Below are the code and all the weights of a small trained network. Each question names an input and a class and asks about switching units off, where a switched-off unit gives its printed mean instead of its output.

import numpy as np


def w(rows, s, z=0):
    codes = np.array(rows[::2]) - 128.0
    scale = np.full(codes.shape[1], s)
    scale[-1] = z or s
    return codes * scale


def f(y):
    return y / 2 * (1 + np.tanh(0.7978845608 * (y + 0.044715 * y**3)))


def log_softmax(a):
    a = a - a.max(-1, keepdims=True)
    return a - np.log(np.exp(a).sum(-1, keepdims=True))


def net(x, mask):
    res = np.array(x, float).reshape(1, 4) / 4 @ E
    y = f(res @ A[0][:, :-1].T + A[0][:, -1])
    res = res + np.where(mask, y, B[0][:, -1]) @ B[0][:, :-1]
    return log_softmax(res[-1] @ U[:, :-1].T + U[:, -1])


A, B = {}, {}
E = w([
[98,241,134,101,157],'x0',
[195,205,192,127,61],'x1',
[134,107,158,48,203],'x2',
[131,100,68,12,70],'x3',
],0.011)
A[0] = w([
[48,134,87,113,147,142],'N0',
[170,144,170,80,229,201],'N1',
[2,37,143,133,149,75],'N2',
[194,48,160,138,129,192],'N3',
[116,195,210,156,183,200],'N4',
[165,120,197,94,229,105],'N5',
[206,105,148,96,55,234],'N6',
[127,218,168,133,160,253],'N7',
[96,58,16,55,103,211],'N8',
[139,167,127,91,99,201],'N9',
[178,227,206,93,67,224],'N10',
[104,136,211,127,236,139],'N11',
],0.0097,0.0038)
B[0] = w([
[110,110,145,151,169,167],'N0',
[184,143,157,39,85,188],'N1',
[129,124,171,107,186,194],'N2',
[172,128,66,174,69,188],'N3',
[109,187,179,104,89,208],'N4',
[154,168,130,45,58,175],'N5',
[173,191,140,98,56,199],'N6',
[119,98,224,165,112,203],'N7',
[204,131,4,144,171,249],'N8',
[165,90,160,110,160,164],'N9',
[204,3,183,44,162,233],'N10',
[206,143,143,85,96,191],'N11',
],0.0076,0.012)
U = w([
[81,104,145,105,108,1],'0',
[185,143,106,98,74,117],'1',
[109,153,156,169,122,145],'2',
[143,99,254,106,145,168],'3',
[105,78,94,158,190,152],'4',
],0.017,0.0069)

Each question gives the input, the list of numbers given to net, and the class t.
The units are the neurons (one row each of A and B). Each row of codes is followed by its name. A weight is (code - 128) times the scale printed after its matrix; where a second scale follows, it is the last column's (A, B and U).
mask holds one flag per neuron, in row order. A switched-off neuron (its flag False) gives its mean, the last column of its row in B, instead of its output. The means were averaged over made-up inputs and are rounded, as every weight is.
A unit's drop is (log p(t) with every unit on - log p(t) with that unit switched off) / (log p(t) with every unit on - log p(t) with every unit switched off).
The circuit of an input: a set's keep is (log p(t) with only the set's units on - log p(t) with every unit switched off) / (log p(t) with every unit on - log p(t) with every unit switched off). Starting from all 12 units, units are removed one at a time, each time the one whose removal leaves the highest keep (on an exact tie, the one counted first), for as long as the keep stays at least 0.8.
circuit, biggest first: the units of the circuit, biggest drop first
k most important neurons: the k neurons with the biggest drops, biggest first
drop when u is switched off: that unit's drop, to one decimal
input [-2,-2,-7,-8], class 2: circuit, biggest first : (N10)
input [3,2,-2,3], class 3: circuit, biggest first : (N8 N3)
input [-2,0,5,-1], class 1: circuit, biggest first : (N10 N7)
input [-8,7,2,-3], class 1: 4 most important neurons : (N3 N6 N7 N2)
input [5,-1,-6,0], class 3: 3 most important neurons : (N8 N3 N7)
input [-8,4,0,-6], class 1: 2 most important neurons : (N3 N7)
input [2,-7,8,3], class 1: 4 most important neurons : (N1 N5 N8 N11)
input [-6,-7,8,1], class 1: 2 most important neurons : (N5 N1)
input [6,-6,-6,-2], class 2: 2 most important neurons : (N10 N8)
input [-5,2,1,-4], class 1: 3 most important neurons : (N3 N10 N7)
input [2,-2,-3,-4], class 2: 2 most important neurons : (N10 N1)
input [0,-3,5,2], class 1: 2 most important neurons : (N1 N5)
input [3,-6,8,3], class 1: 2 most important neurons : (N8 N1)
input [-8,5,2,-7], class 1: circuit, biggest first : (N3)
input [5,4,-2,6], class 3: drop when N10 is switched off : 0.3
input [3,3,-4,1], class 3: drop when N7 is switched off : 0.0
input [4,-3,-5,6], class 4: drop when N0 is switched off : 0.1
